Facts:
j104 Ω j835; j11 Ω j529; j113 Ω j787; j117 Ω j984; j122 Ω j558; j13 Ω j235
j145 Ω j684; j151 Ω j582; j155 Ω j684; j158 Ω j787; j16 Ω j867; j162 Ω j984
j174 Ω j684; j185 Ω j713; j190 Ω j264; j200 Ω j955; j201 Ω j984; j202 Ω j684
j203 Ω j264; j209 Ω j225; j227 Ω j529; j23 Ω j835; j233 Ω j2; j243 Ω j235
j246 Ω j984; j248 Ω j187; j253 Ω j329; j265 Ω j529; j268 Ω j984; j269 Ω j529
j271 Ω j529; j273 Ω j308; j275 Ω j684; j277 Ω j713; j280 Ω j235; j281 Ω j235
j287 Ω j558; j291 Ω j134; j296 Ω j447; j306 Ω j2; j31 Ω j684; j313 Ω j529
j316 Ω j558; j325 Ω j329; j326 Ω j264; j327 Ω j684; j328 Ω j984; j33 Ω j2
j341 Ω j867; j344 Ω j447; j345 Ω j955; j352 Ω j447; j362 Ω j787; j365 Ω j558
j369 Ω j684; j37 Ω j529; j371 Ω j867; j376 Ω j632; j387 Ω j329; j407 Ω j235
j408 Ω j867; j41 Ω j835; j413 Ω j558; j419 Ω j955; j433 Ω j582; j434 Ω j517
j435 Ω j984; j441 Ω j264; j45 Ω j867; j454 Ω j134; j466 Ω j447; j469 Ω j278
j475 Ω j787; j49 Ω j787; j493 Ω j308; j494 Ω j225; j496 Ω j329; j499 Ω j187
j501 Ω j447; j508 Ω j582; j520 Ω j286; j523 Ω j278; j532 Ω j517; j534 Ω j134
j539 Ω j134; j549 Ω j110; j551 Ω j2; j560 Ω j981; j563 Ω j110; j565 Ω j835
j567 Ω j295; j572 Ω j187; j583 Ω j713; j596 Ω j278; j603 Ω j984; j610 Ω j329
j624 Ω j235; j641 Ω j558; j644 Ω j329; j648 Ω j558; j65 Ω j329; j656 Ω j308
j660 Ω j529; j661 Ω j134; j662 Ω j787; j672 Ω j447; j679 Ω j684; j681 Ω j134
j69 Ω j2; j692 Ω j558; j695 Ω j2; j696 Ω j134; j726 Ω j582; j727 Ω j264
j73 Ω j330; j741 Ω j867; j746 Ω j2; j747 Ω j558; j75 Ω j529; j76 Ω j558
j77 Ω j984; j775 Ω j529; j778 Ω j264; j78 Ω j187; j788 Ω j787; j790 Ω j713
j793 Ω j329; j798 Ω j787; j802 Ω j529; j818 Ω j2; j823 Ω j264; j824 Ω j456
j828 Ω j948; j859 Ω j308; j860 Ω j134; j872 Ω j558; j877 Ω j984; j880 Ω j2
j884 Ω j787; j889 Ω j632; j893 Ω j787; j907 Ω j529; j915 Ω j632; j923 Ω j787
j931 Ω j134; j937 Ω j110; j938 Ω j110; j94 Ω j2; j940 Ω j955; j949 Ω j984
j95 Ω j278; j950 Ω j134; j951 Ω j558; j953 Ω j447; j956 Ω j110; j959 Ω j933
j967 Ω j558; j969 Ω j134; j97 Ω j54; j976 Ω j264; j980 Ω j187; j982 Ω j529
j996 Ω j984; j104 Φ 472; j11 Φ 472; j113 Φ 472; j117 Φ 472; j122 Φ 472
j13 Φ 472; j145 Φ 354; j151 Φ 354; j155 Φ 794; j158 Φ 472; j16 Φ 472
j162 Φ 472; j174 Φ 794; j185 Φ 472; j190 Φ 354; j200 Φ 472; j201 Φ 472
j202 Φ 472; j203 Φ 472; j209 Φ 472; j227 Φ 472; j23 Φ 472; j233 Φ 354
j243 Φ 794; j246 Φ 794; j248 Φ 354; j253 Φ 794; j265 Φ 472; j268 Φ 472
j269 Φ 472; j271 Φ 472; j273 Φ 354; j275 Φ 354; j277 Φ 472; j280 Φ 794
j281 Φ 472; j287 Φ 472; j291 Φ 794; j296 Φ 472; j306 Φ 794; j31 Φ 472
j313 Φ 472; j316 Φ 472; j325 Φ 354; j326 Φ 472; j327 Φ 354; j328 Φ 472
j33 Φ 354; j341 Φ 794; j344 Φ 354; j345 Φ 354; j352 Φ 794; j362 Φ 354
j365 Φ 794; j369 Φ 354; j37 Φ 472; j371 Φ 472; j376 Φ 794; j387 Φ 472
j407 Φ 794; j408 Φ 472; j41 Φ 794; j413 Φ 354; j419 Φ 354; j433 Φ 354
j434 Φ 354; j435 Φ 472; j441 Φ 354; j45 Φ 472; j454 Φ 794; j466 Φ 794
j469 Φ 354; j475 Φ 472; j49 Φ 472; j493 Φ 354; j494 Φ 472; j496 Φ 472
j499 Φ 354; j501 Φ 472; j508 Φ 354; j520 Φ 472; j523 Φ 354; j532 Φ 472
j534 Φ 794; j539 Φ 472; j549 Φ 794; j551 Φ 354; j560 Φ 354; j563 Φ 354
j565 Φ 472; j567 Φ 794; j572 Φ 472; j583 Φ 472; j596 Φ 354; j603 Φ 354
j610 Φ 354; j624 Φ 472; j641 Φ 794; j644 Φ 794; j648 Φ 354; j65 Φ 472
j656 Φ 472; j660 Φ 472; j661 Φ 794; j662 Φ 472; j672 Φ 354; j679 Φ 794
j681 Φ 472; j69 Φ 472; j692 Φ 794; j695 Φ 472; j696 Φ 472; j726 Φ 794
j727 Φ 472; j73 Φ 472; j741 Φ 472; j746 Φ 354; j747 Φ 794; j75 Φ 794
j76 Φ 794; j77 Φ 472; j775 Φ 472; j778 Φ 472; j78 Φ 354; j788 Φ 354
j790 Φ 472; j793 Φ 354; j798 Φ 794; j802 Φ 472; j818 Φ 472; j823 Φ 354
j824 Φ 354; j828 Φ 472; j859 Φ 472; j860 Φ 794; j872 Φ 354; j877 Φ 472
j880 Φ 794; j884 Φ 472; j889 Φ 472; j893 Φ 472; j907 Φ 472; j915 Φ 472
j923 Φ 354; j931 Φ 794; j937 Φ 472; j938 Φ 472; j94 Φ 354; j940 Φ 472
j949 Φ 472; j95 Φ 354; j950 Φ 354; j951 Φ 354; j953 Φ 472; j956 Φ 472
j959 Φ 472; j967 Φ 472; j969 Φ 472; j97 Φ 794; j976 Φ 354; j980 Φ 354
j982 Φ 794; j996 Φ 794; j113 λ j475; j113 λ j362; j117 λ j77; j117 λ j996
j13 λ j624; j13 λ j280; j155 λ j369; j155 λ j327; j158 λ j884; j158 λ j798
j16 λ j341; j16 λ j741; j174 λ j31; j174 λ j275; j190 λ j727; j200 λ j345
j201 λ j603; j209 λ j494; j23 λ j41; j233 λ j746; j233 λ j69; j233 λ j880
j233 λ j695; j243 λ j13; j246 λ j117; j246 λ j435; j248 λ j499; j268 λ j117
j268 λ j949; j269 λ j265; j271 λ j775; j273 λ j493; j275 λ j155; j277 λ j185
j281 λ j280; j287 λ j951; j287 λ j747; j291 λ j661; j291 λ j539; j306 λ j551
j313 λ j660; j325 λ j644; j325 λ j610; j326 λ j727; j326 λ j190; j327 λ j369
j33 λ j69; j344 λ j466; j362 λ j923; j365 λ j747; j369 λ j174; j369 λ j145
j37 λ j11; j371 λ j16; j376 λ j915; j407 λ j280; j413 λ j287; j434 λ j532
j435 λ j603; j466 λ j352; j475 λ j923; j493 λ j656; j496 λ j644; j501 λ j296
j508 λ j151; j523 λ j469; j549 λ j563; j549 λ j938; j572 λ j499; j596 λ j95
j624 λ j281; j624 λ j13; j641 λ j287; j641 λ j413; j641 λ j316; j661 λ j950
j662 λ j362; j672 λ j501; j672 λ j466; j69 λ j33; j69 λ j746; j692 λ j967
j695 λ j818; j696 λ j534; j727 λ j823; j747 λ j967; j747 λ j365; j747 λ j641
j75 λ j907; j76 λ j365; j76 λ j316; j775 λ j269; j788 λ j893; j793 λ j387
j802 λ j37; j802 λ j75; j880 λ j69; j884 λ j893; j884 λ j475; j884 λ j798
j889 λ j915; j907 λ j982; j923 λ j884; j931 λ j950; j94 λ j233; j949 λ j162
j949 λ j996; j95 λ j596; j950 λ j534; j951 λ j122; j953 λ j352; j953 λ j344
j953 λ j672; j956 λ j563; j956 λ j938; j969 λ j860; j976 λ j441; j980 λ j572
j996 λ j77

Known rows:
.15; .06; .04; .05; -.07; -.19; -.10; .02; -.03; .06; -.11; -.02; -.11; .09; .14; -.03; .01; .10; -.01; -.12; -.02; .13; -.06; .00; -.16; .03 -> j517
-.18; .00; -.09; .01; -.03; -.07; .06; -.19; -.13; .01; -.07; .04; -.03; .09; .09; -.11; .12; -.08; -.01; -.10; -.09; -.01; .15; -.03; .05; .01 -> j253
-.13; -.05; -.06; .05; .05; -.06; .05; -.07; .06; -.02; -.10; .04; .02; .11; .08; .10; -.05; -.12; .02; -.07; -.10; .02; .08; -.01; .15; .03 -> j501
-.14; -.01; -.12; .03; -.02; -.12; .04; -.01; -.05; .08; .06; -.03; .02; .10; .13; .00; -.04; -.01; -.09; -.01; -.14; -.02; .15; .08; .15; -.07 -> j672
-.18; .00; -.10; -.11; .25; -.05; -.04; .03; -.04; -.15; .11; .12; -.42; .34; -.07; .07; .24; -.02; .16; -.04; -.22; .14; .17; -.20; -.04; .09 -> j200
-.10; .03; -.12; -.31; .09; -.01; .03; .11; -.12; .02; .11; -.14; -.18; .18; .06; .01; -.02; .01; -.02; -.06; -.27; .06; .28; -.02; .12; -.10 -> j94
-.14; -.03; -.06; .07; .07; -.08; .02; -.08; .04; -.04; -.05; .06; -.04; .16; .06; .09; .02; -.10; .06; -.08; -.10; .01; .08; -.04; .10; .05 -> j959
-.19; -.06; -.09; .29; -.15; -.15; .09; -.31; -.07; .08; -.16; .13; .23; -.05; .19; -.13; .02; -.12; -.09; -.08; .02; -.06; .02; .10; .12; .00 -> j352
-.25; .09; -.09; .42; -.05; -.23; .19; .05; -.12; .21; .04; .20; .16; .02; .14; -.13; -.22; -.13; -.16; .07; .03; .06; .01; .13; .23; .02 -> j603
-.08; .10; -.14; .01; .06; -.09; .09; -.08; .10; -.05; -.10; -.05; -.01; .16; .01; .03; -.12; -.17; .14; -.17; -.14; -.08; .09; .07; .14; .01 -> j281
-.09; .14; -.14; -.24; .12; -.08; .10; .16; .01; .07; -.09; -.25; -.28; .27; -.03; -.12; .01; .01; -.08; .12; -.24; .05; .36; .01; .21; -.02 -> j793
.00; -.06; .08; -.45; .04; .15; .06; .08; -.01; -.01; -.14; -.28; .07; .15; .09; .27; -.13; -.13; -.01; -.16; -.14; -.06; .26; -.19; .21; .00 -> j371
-.13; -.06; -.07; .02; .04; -.04; .05; -.09; .05; -.05; -.09; .04; .02; .11; .08; .10; -.07; -.13; .04; -.12; -.13; .02; .06; .01; .15; .00 -> j69
-.14; -.04; -.06; .07; .07; -.08; .02; -.08; .04; -.05; -.05; .06; -.04; .17; .05; .09; .02; -.10; .05; -.08; -.10; .00; .07; -.04; .10; .05 -> j104
-.02; -.03; -.14; -.06; -.04; -.17; .04; -.34; -.05; .02; .17; .02; .02; .07; .04; -.05; .21; -.20; .05; -.03; .08; -.06; .18; -.09; -.04; .03 -> j75
-.15; -.12; .02; -.26; .21; .06; -.06; .08; -.09; -.12; .10; .04; -.31; .29; .02; .21; .22; -.01; .05; -.03; -.19; .14; .22; -.30; .00; .08 -> j889
-.19; .03; -.23; .05; .00; -.12; -.13; -.15; -.14; .02; -.12; .05; -.02; .02; .11; -.09; .04; -.05; .10; -.14; -.09; -.28; .29; -.08; -.07; .10 -> j641
.15; .06; .04; .05; -.08; -.19; -.10; .01; -.04; .06; -.11; -.02; -.11; .09; .14; -.03; .01; .10; -.01; -.12; -.02; .13; -.05; .01; -.16; .03 -> j278
-.14; .00; -.12; .05; .00; -.14; .01; -.02; -.06; .05; .11; .00; -.03; .15; .11; .00; .03; .02; -.05; -.01; -.14; -.03; .14; .05; .10; -.06 -> j824

Rows:
No name comes twice in this set of rows, the named rows included.
-.16; .01; -.09; .41; -.03; -.22; .13; -.17; .22; .06; -.33; .06; .13; .11; .07; -.05; -.06; -.13; -.08; .07; .01; -.06; .01; .16; .28; .09 : j387
-.25; .13; -.06; .07; .03; -.08; .22; .02; -.24; .13; -.11; .12; -.04; .04; .04; -.23; -.12; -.21; -.06; -.02; .00; .16; .15; -.08; .12; .08 : j996
-.17; -.06; -.12; .32; -.13; -.21; .05; -.16; -.01; .10; .04; .10; .25; .01; .21; -.01; -.07; -.03; -.13; -.04; -.07; -.08; -.01; .23; .19; -.10 : j746
-.16; -.01; -.20; .11; .09; -.14; -.16; -.05; .04; -.05; -.10; .07; -.02; .10; .08; .12; -.05; -.08; .15; -.13; -.11; -.27; .21; -.07; .00; .13 : j287
-.22; .17; -.06; -.25; .14; .03; .21; .16; -.28; .09; -.07; .00; -.26; .13; -.04; -.21; -.09; -.19; -.01; -.03; -.10; .23; .30; -.20; .09; .08 : j246
-.22; -.20; .03; .36; -.01; -.13; -.05; -.20; .00; -.04; .03; .28; .12; .12; .17; .18; .17; -.04; -.05; -.01; .01; -.01; -.06; -.06; .07; .08 : j915
-.03; -.11; .08; -.12; -.07; .05; .07; -.07; .04; .03; -.17; -.16; .29; .06; .17; .26; -.15; -.14; -.07; -.15; -.05; -.14; .12; -.07; .25; .00 : j16
-.10; -.12; .06; .13; -.28; -.04; .10; -.31; -.09; .14; -.22; -.06; .52; -.11; .28; .04; -.08; -.13; -.18; -.16; .08; -.22; .06; .05; .22; -.03 : j341
-.05; -.08; -.14; .27; -.16; -.27; .05; -.49; .00; .07; .14; .15; .24; -.02; .12; -.07; .18; -.22; .00; -.03; .19; -.14; .03; .04; .01; .03 : j982
-.10; -.01; -.06; -.27; .16; .05; .05; .07; .01; -.07; -.06; -.09; -.20; .19; .00; .11; -.03; -.11; .07; -.09; -.19; .09; .21; -.13; .12; .03 : j953

Now the same things, written a new way:
Known rows:
-.02; .09; -.06; .03; -.16; -.11; .01; -.08; .05; .04; -.13; .15; .02 -> j517
-.02; .09; -.06; .03; -.16; -.11; .01; -.08; .04; .04; -.13; .15; .01 -> j278
.05; .08; .01; .08; -.05; -.17; .11; -.04; .01; -.04; -.01; .07; -.17 -> j523
.00; .00; .01; .08; .02; -.15; .17; -.02; .08; -.01; -.06; .09; -.15 -> j596
-.04; .01; -.04; .00; .06; .10; .22; -.06; .13; .07; -.17; .18; -.03 -> j41
-.07; .06; .07; .11; -.10; -.04; .17; -.07; .11; .14; -.04; .15; .03 -> j787
-.03; -.07; .18; .30; .48; .01; .60; -.03; .16; .39; .03; .03; .17 -> j475
-.09; -.13; .05; -.01; -.06; -.08; .32; .11; .29; -.03; -.28; .11; -.20 -> j145
-.05; -.06; .05; -.04; -.14; -.09; .26; .10; .23; -.07; -.25; .09; -.23 -> j369
-.02; .06; .01; -.13; -.21; .11; .22; .03; .18; -.04; -.29; .15; -.14 -> j174
-.11; .16; -.07; -.11; -.16; .00; -.19; -.21; .11; -.03; .15; -.08; -.15 -> j287
-.13; -.11; .05; .06; .11; -.01; .11; .03; .20; .15; -.08; .06; -.01 -> j938
.02; .01; -.04; .02; .11; -.05; .09; -.05; .01; .22; .03; -.01; -.11 -> j681
.12; .06; -.08; .24; .32; .00; .09; -.01; -.06; .26; .44; .25; .14 -> j880
-.02; .09; -.06; .03; -.16; -.10; .01; -.08; .04; .03; -.13; .14; .02 -> j144
-.06; .01; .04; .06; .02; -.04; .02; -.02; .09; .11; .01; .03; -.03 -> j45
-.06; .09; -.09; -.01; .05; -.02; .03; -.32; -.12; .01; -.10; .27; -.18 -> j996
-.16; .06; -.06; -.08; -.07; .01; -.10; -.15; .16; .00; .05; -.02; -.15 -> j122
-.10; -.01; .05; .07; .02; -.01; -.34; .03; .07; -.11; -.28; -.01; .20 -> j269

Rows:
No name comes twice in this set of rows, the named rows included.
.04; .01; -.12; -.03; .15; .11; .30; -.10; .06; .18; -.14; .14; -.11 : j860
.16; .06; -.03; .32; .27; -.24; .03; .03; -.11; .17; .52; .15; .01 : j94
.05; .08; -.03; -.01; -.01; -.07; .03; -.03; -.02; .16; .04; -.02; -.15 : j696
-.03; .19; -.01; .04; -.07; -.20; -.26; -.28; -.24; .00; .13; .10; -.20 : j268
.05; .00; .01; .29; .33; -.12; -.05; .05; -.03; .31; .52; .12; .14 : j695
-.09; -.15; .18; .29; .50; .05; .62; -.01; .23; .41; -.01; .06; .16 : j893
.06; .09; -.03; .01; .04; -.07; .03; -.07; -.05; .17; .08; -.03; -.13 : j969
-.17; -.06; .00; .06; .14; -.12; -.06; -.23; -.03; .10; -.01; .16; -.14 : j77
.15; .20; -.11; -.08; -.08; .05; .14; -.11; -.09; .08; -.06; .09; -.19 : j291
-.01; -.08; .02; .27; .37; -.09; .02; .05; .04; .33; .41; .12; .14 : j818
.11; -.01; -.03; .32; .33; -.22; .11; .04; -.03; .20; .46; .17; .03 : j33
-.02; .11; .00; .02; -.05; -.17; -.16; -.16; -.10; .02; .13; .10; -.14 : j201

The same things again, as new rows of numbers:
Known rows:
.00; .01; .07; .08; -.17; .03; .07; .14; .10; .25; -.03; -.24; .11 -> j980
-.10; .11; .02; -.10; -.17; -.11; .15; .10; .03; .02; .12; -.03; -.02 -> j306
-.24; .20; .44; .18; .42; .06; .03; .01; .02; .51; -.16; .05; .22 -> j209
-.14; .05; .39; .22; .65; .11; -.07; -.21; -.05; .32; -.30; .17; .19 -> j494
.09; -.08; -.09; -.02; -.08; -.02; -.01; -.06; -.02; -.10; -.04; -.05; -.02 -> j441
.22; -.02; -.03; -.08; -.20; -.07; -.03; .05; .00; -.01; .03; -.11; .01 -> j596
-.28; -.01; .07; .07; .31; .08; .02; -.17; -.05; -.12; -.09; .19; .01 -> j532
-.05; .05; .10; -.01; -.15; -.08; .17; .02; -.06; -.19; -.03; -.02; .07 -> j362
.04; .08; .04; -.09; -.09; -.08; .12; -.02; .00; -.02; -.03; .07; .03 -> j49
-.33; .19; -.10; .01; -.02; -.18; .13; -.09; -.02; .12; .06; .13; -.16 -> j41
.00; .02; .00; -.06; .02; .00; .00; -.02; .02; .02; .01; .06; .00 -> j565
.20; -.06; .03; .03; .07; -.06; -.12; -.03; .00; .19; -.07; .07; -.05 -> j77
-.03; .00; .01; .02; -.05; -.05; -.01; .06; .01; .08; .05; .06; -.07 -> j877
.09; .06; .10; .08; -.19; -.15; .03; .20; .08; .40; .04; -.12; -.01 -> j246
.10; -.01; -.13; .15; .03; .06; -.14; .00; -.04; -.05; -.01; -.04; -.09 -> j955
.10; -.02; -.13; .16; .03; .05; -.14; .00; -.04; -.05; .00; -.04; -.09 -> j278
.10; -.01; -.13; .15; .03; .05; -.14; .00; -.04; -.05; -.01; -.05; -.09 -> j235
.11; -.02; -.13; .16; .04; .06; -.14; .00; -.04; -.06; .00; -.04; -.09 -> j286
.05; -.10; -.06; .16; .13; .14; -.18; -.03; -.03; -.07; .01; -.08; -.07 -> j558

Rows:
No name comes twice in this set of rows, the named rows included.
-.16; .19; .12; .00; -.08; -.12; .12; .12; .05; .26; .07; -.04; .02 : j376
.10; -.14; .02; .12; .06; .08; -.03; -.07; .02; .05; -.17; -.12; .09 : j499
-.02; .05; -.02; -.22; .13; .05; -.02; -.07; .00; .02; .07; .05; -.04 : j681
-.41; .37; -.07; -.11; -.22; -.19; .16; .12; .06; .30; .22; .09; -.15 : j23
.11; -.14; -.23; .00; -.21; .00; .01; -.04; .06; -.04; -.03; -.14; -.05 : j610
-.09; .12; .13; -.03; -.26; -.11; .22; .12; -.03; -.10; .03; -.08; .08 : j788
.21; -.23; -.17; .02; .02; .12; -.07; -.13; .12; .05; -.14; -.06; .01 : j741
-.25; .21; .18; -.14; .33; -.11; .00; -.16; -.23; -.27; .06; .40; -.07 : j185
.01; -.05; -.03; -.06; -.01; -.03; .02; -.09; -.09; -.26; -.01; .03; -.02 : j551
.15; -.05; -.09; -.23; -.11; .03; -.01; .01; -.03; -.18; .10; -.12; -.03 : j950
.17; -.16; -.14; .00; -.10; .10; -.03; -.01; .15; .15; -.08; -.12; .03 : j16
.14; .03; -.10; .13; -.06; -.01; -.04; .00; -.06; -.09; -.04; -.04; -.07 : j787
.09; .01; -.15; .04; .12; .09; -.15; -.04; -.06; -.05; .04; -.06; -.12 : j134
-.04; .02; .00; -.13; .10; .00; .04; -.06; .01; .04; .04; -.03; -.03 : j454

